Here is a tiny trained network, its code and every weight. The questions are about switching its units off for an input and a class, where a switched-off unit gives its printed mean instead of its output.

import numpy as np


def w(rows, s, z=0):
    codes = np.array(rows[::2]) - 128.0
    scale = np.full(codes.shape[1], s)
    scale[-1] = z or s
    return codes * scale


def norm(h):
    return h / np.sqrt((h * h).mean(-1, keepdims=True) + 1e-5)


def f(y):
    return y / 2 * (1 + np.tanh(0.7978845608 * (y + 0.044715 * y**3)))


def log_softmax(a):
    a = a - a.max(-1, keepdims=True)
    return a - np.log(np.exp(a).sum(-1, keepdims=True))


def net(x, mask):
    res = np.array(x, float).reshape(1, 7) / 4 @ E
    u = 0
    for l in range(2):
        y = f(norm(res) @ A[l][:, :-1].T + A[l][:, -1])
        res = res + np.where(mask[u : u + 16], y, B[l][:, -1]) @ B[l][:, :-1]
        u += 16
    return log_softmax(norm(res)[-1] @ U[:, :-1].T + U[:, -1])


A, B = {}, {}
E = w([
[171,62,112,72,137,6,100,159],'x0',
[122,181,52,73,165,133,157,21],'x1',
[185,111,131,111,46,117,99,222],'x2',
[111,240,206,167,55,126,197,152],'x3',
[177,132,118,48,232,58,150,246],'x4',
[2,90,38,128,123,168,220,156],'x5',
[29,205,57,7,171,151,70,172],'x6',
],0.0075)
A[0] = w([
[48,122,88,98,250,139,207,139,140],'0.n0',
[185,65,205,219,97,44,143,74,115],'0.n1',
[106,150,159,133,134,84,112,106,78],'0.n2',
[148,50,107,162,172,136,127,51,134],'0.n3',
[104,158,100,112,177,133,156,163,125],'0.n4',
[118,15,100,102,218,44,141,230,133],'0.n5',
[171,94,129,129,135,143,139,91,93],'0.n6',
[178,138,147,109,158,119,133,122,132],'0.n7',
[250,136,197,118,192,66,101,174,140],'0.n8',
[104,107,114,137,167,108,152,133,138],'0.n9',
[139,143,120,127,130,109,134,103,54],'0.n10',
[198,85,87,49,136,76,39,120,143],'0.n11',
[106,60,135,175,124,143,95,144,106],'0.n12',
[55,127,125,97,203,126,59,18,101],'0.n13',
[109,12,170,186,121,153,47,163,119],'0.n14',
[135,143,118,150,126,139,162,132,1],'0.n15',
],0.017,0.0059)
B[0] = w([
[43,168,134,115,155,118,183,94,222],'0.n0',
[153,102,238,59,125,121,207,59,236],'0.n1',
[157,148,164,99,151,164,128,136,134],'0.n2',
[96,137,60,158,93,143,213,109,185],'0.n3',
[83,86,133,99,135,131,161,121,169],'0.n4',
[164,58,155,6,44,135,93,155,247],'0.n5',
[121,86,122,136,116,142,151,106,145],'0.n6',
[130,98,116,163,143,161,104,132,159],'0.n7',
[151,138,116,217,133,88,23,192,246],'0.n8',
[140,122,134,89,185,166,146,121,149],'0.n9',
[114,87,143,144,134,143,109,145,126],'0.n10',
[115,136,66,84,148,64,53,55,235],'0.n11',
[115,127,137,126,178,162,156,173,159],'0.n12',
[87,184,177,174,171,81,88,83,205],'0.n13',
[93,212,129,144,178,172,128,188,198],'0.n14',
[135,135,136,121,120,80,129,107,125],'0.n15',
],0.027,0.015)
A[1] = w([
[143,93,150,134,106,98,174,149,98],'1.n0',
[69,169,96,115,155,160,116,110,63],'1.n1',
[183,86,41,216,103,109,141,47,4],'1.n2',
[155,114,138,76,44,181,192,132,156],'1.n3',
[99,118,96,178,133,79,172,99,102],'1.n4',
[228,77,65,68,87,141,41,155,49],'1.n5',
[144,191,112,168,85,104,61,129,149],'1.n6',
[155,144,173,193,180,90,112,139,95],'1.n7',
[138,132,101,168,108,186,121,251,85],'1.n8',
[74,127,93,168,183,147,174,69,92],'1.n9',
[61,130,89,108,148,100,144,118,82],'1.n10',
[194,95,125,97,111,96,105,148,142],'1.n11',
[109,114,95,71,167,140,107,81,97],'1.n12',
[147,74,149,123,111,179,169,61,105],'1.n13',
[149,104,117,149,110,152,109,138,69],'1.n14',
[159,151,88,199,179,195,125,214,107],'1.n15',
],0.019,0.0037)
B[1] = w([
[58,134,119,70,180,200,77,133,152],'1.n0',
[203,204,106,118,145,133,127,62,211],'1.n1',
[94,9,136,243,63,144,86,99,148],'1.n2',
[111,119,223,89,145,128,175,90,220],'1.n3',
[81,62,89,155,133,117,79,98,182],'1.n4',
[185,59,55,20,128,53,81,190,250],'1.n5',
[142,124,188,95,164,188,158,152,213],'1.n6',
[175,160,111,159,114,252,92,110,194],'1.n7',
[91,120,57,185,150,64,209,212,162],'1.n8',
[166,120,58,117,98,73,92,161,244],'1.n9',
[156,176,98,178,154,107,155,108,221],'1.n10',
[108,132,84,99,120,130,40,167,202],'1.n11',
[138,183,109,199,80,119,182,126,210],'1.n12',
[61,102,111,132,63,174,174,176,194],'1.n13',
[112,149,133,122,145,107,140,135,129],'1.n14',
[156,115,152,195,158,107,201,232,159],'1.n15',
],0.026,0.011)
U = w([
[72,115,199,75,94,195,221,118,208],'0',
[126,122,113,185,148,153,163,249,94],'1',
[168,169,183,166,156,217,44,135,89],'2',
[83,45,94,218,73,145,106,87,3],'3',
[146,60,86,39,95,90,20,179,172],'4',
[76,201,34,145,133,92,145,50,170],'5',
],0.015,0.0043)

Each question gives the input, the list of numbers given to net, and the class t.
The units are the neurons (one row each of A and B). Each row of codes is followed by its name. A weight is (code - 128) times the scale printed after its matrix; where a second scale follows, it is the last column's (A, B and U).
mask holds one flag per neuron, layer by layer. A switched-off neuron (its flag False) gives its mean, the last column of its row in B, instead of its output. The means were averaged over made-up inputs and are rounded, as every weight is.
A unit's drop is (log p(t) with every unit on - log p(t) with that unit switched off) / (log p(t) with every unit on - log p(t) with every unit switched off).
The circuit of an input: a set's keep is (log p(t) with only the set's units on - log p(t) with every unit switched off) / (log p(t) with every unit on - log p(t) with every unit switched off). Starting from the 12 units with the biggest drops (on a tie, the unit counted first), units are removed one at a time, each time the one whose removal leaves the highest keep (on an exact tie, the one counted first), for as long as the keep stays at least 0.8.
circuit, biggest first: the units of the circuit, biggest drop first
k most important neurons: the k neurons with the biggest drops, biggest first
top k neurons in layer l: the k neurons of layer l with the biggest drops, biggest first
drop when u is switched off: that unit's drop, to one decimal
input [0,-2,7,7,0,-3,1], class 2: circuit, biggest first => [0.n5; 1.n7]
input [2,-8,4,8,4,8,7], class 0: 2 most important neurons => [0.n8; 0.n11]
input [6,-1,2,-7,-8,-5,-4], class 5: circuit, biggest first => [0.n5]
input [1,-5,5,-4,-3,-5,-4], class 2: 2 most important neurons => [0.n1; 0.n8]
input [3,0,5,1,2,-6,-8], class 2: top 2 neurons in layer 1 => [1.n7; 1.n9]
input [1,-1,7,7,-8,0,6], class 0: 4 most important neurons => [0.n11; 0.n8; 0.n5; 0.n14]
input [-3,-6,8,-2,0,6,-4], class 1: top 2 neurons in layer 1 => [1.n8; 1.n15]
input [-4,-3,-3,7,-2,2,8], class 5: 2 most important neurons => [0.n5; 0.n1]
input [6,-2,1,-4,-7,7,2], class 5: top 2 neurons in layer 0 => [0.n8; 0.n1]
input [-6,0,-2,7,-2,0,0], class 0: 2 most important neurons => [0.n0; 0.n8]
input [-8,7,7,8,-5,-1,3], class 0: 3 most important neurons => [0.n8; 0.n0; 0.n11]
input [1,4,4,-6,-7,-8,-2], class 5: top 2 neurons in layer 0 => [0.n11; 0.n14]
input [-4,3,7,4,2,-1,-2], class 1: top 3 neurons in layer 0 => [0.n5; 0.n11; 0.n1]
input [0,1,6,-4,-3,-6,-2], class 2: top 3 neurons in layer 0 => [0.n5; 0.n8; 0.n14]
input [3,-5,-7,7,-7,-5,5], class 2: top 2 neurons in layer 1 => [1.n7; 1.n3]
input [4,-5,3,-1,-8,-4,1], class 2: 3 most important neurons => [0.n14; 0.n5; 0.n1]
input [4,-5,6,-1,-3,-3,-8], class 2: 2 most important neurons => [0.n8; 0.n1]
input [-1,0,0,-3,0,-8,-1], class 2: 3 most important neurons => [0.n5; 0.n8; 1.n7]
input [-4,7,7,8,7,-2,1], class 1: 2 most important neurons => [0.n5; 0.n11]
input [-3,-1,6,7,-3,8,3], class 5: 3 most important neurons => [0.n5; 0.n1; 0.n8]
input [-2,-2,1,7,7,-7,2], class 1: most important neuron => [0.n5]
input [-5,-3,4,5,0,-5,-6], class 2: 3 most important neurons => [0.n8; 0.n5; 0.n1]
input [-5,4,4,-6,1,-4,1], class 3: 2 most important neurons => [1.n2; 0.n5]
input [5,-5,2,5,-1,-4,-3], class 2: top 2 neurons in layer 0 => [0.n8; 0.n1]
input [-3,1,-6,8,1,-8,-1], class 2: top neuron in layer 0 => [0.n5]
input [-8,2,5,1,-1,-2,3], class 0: drop when 0.n14 is switched off => 0.7
input [-5,5,8,7,6,-5,6], class 1: drop when 0.n5 is switched off => 0.7
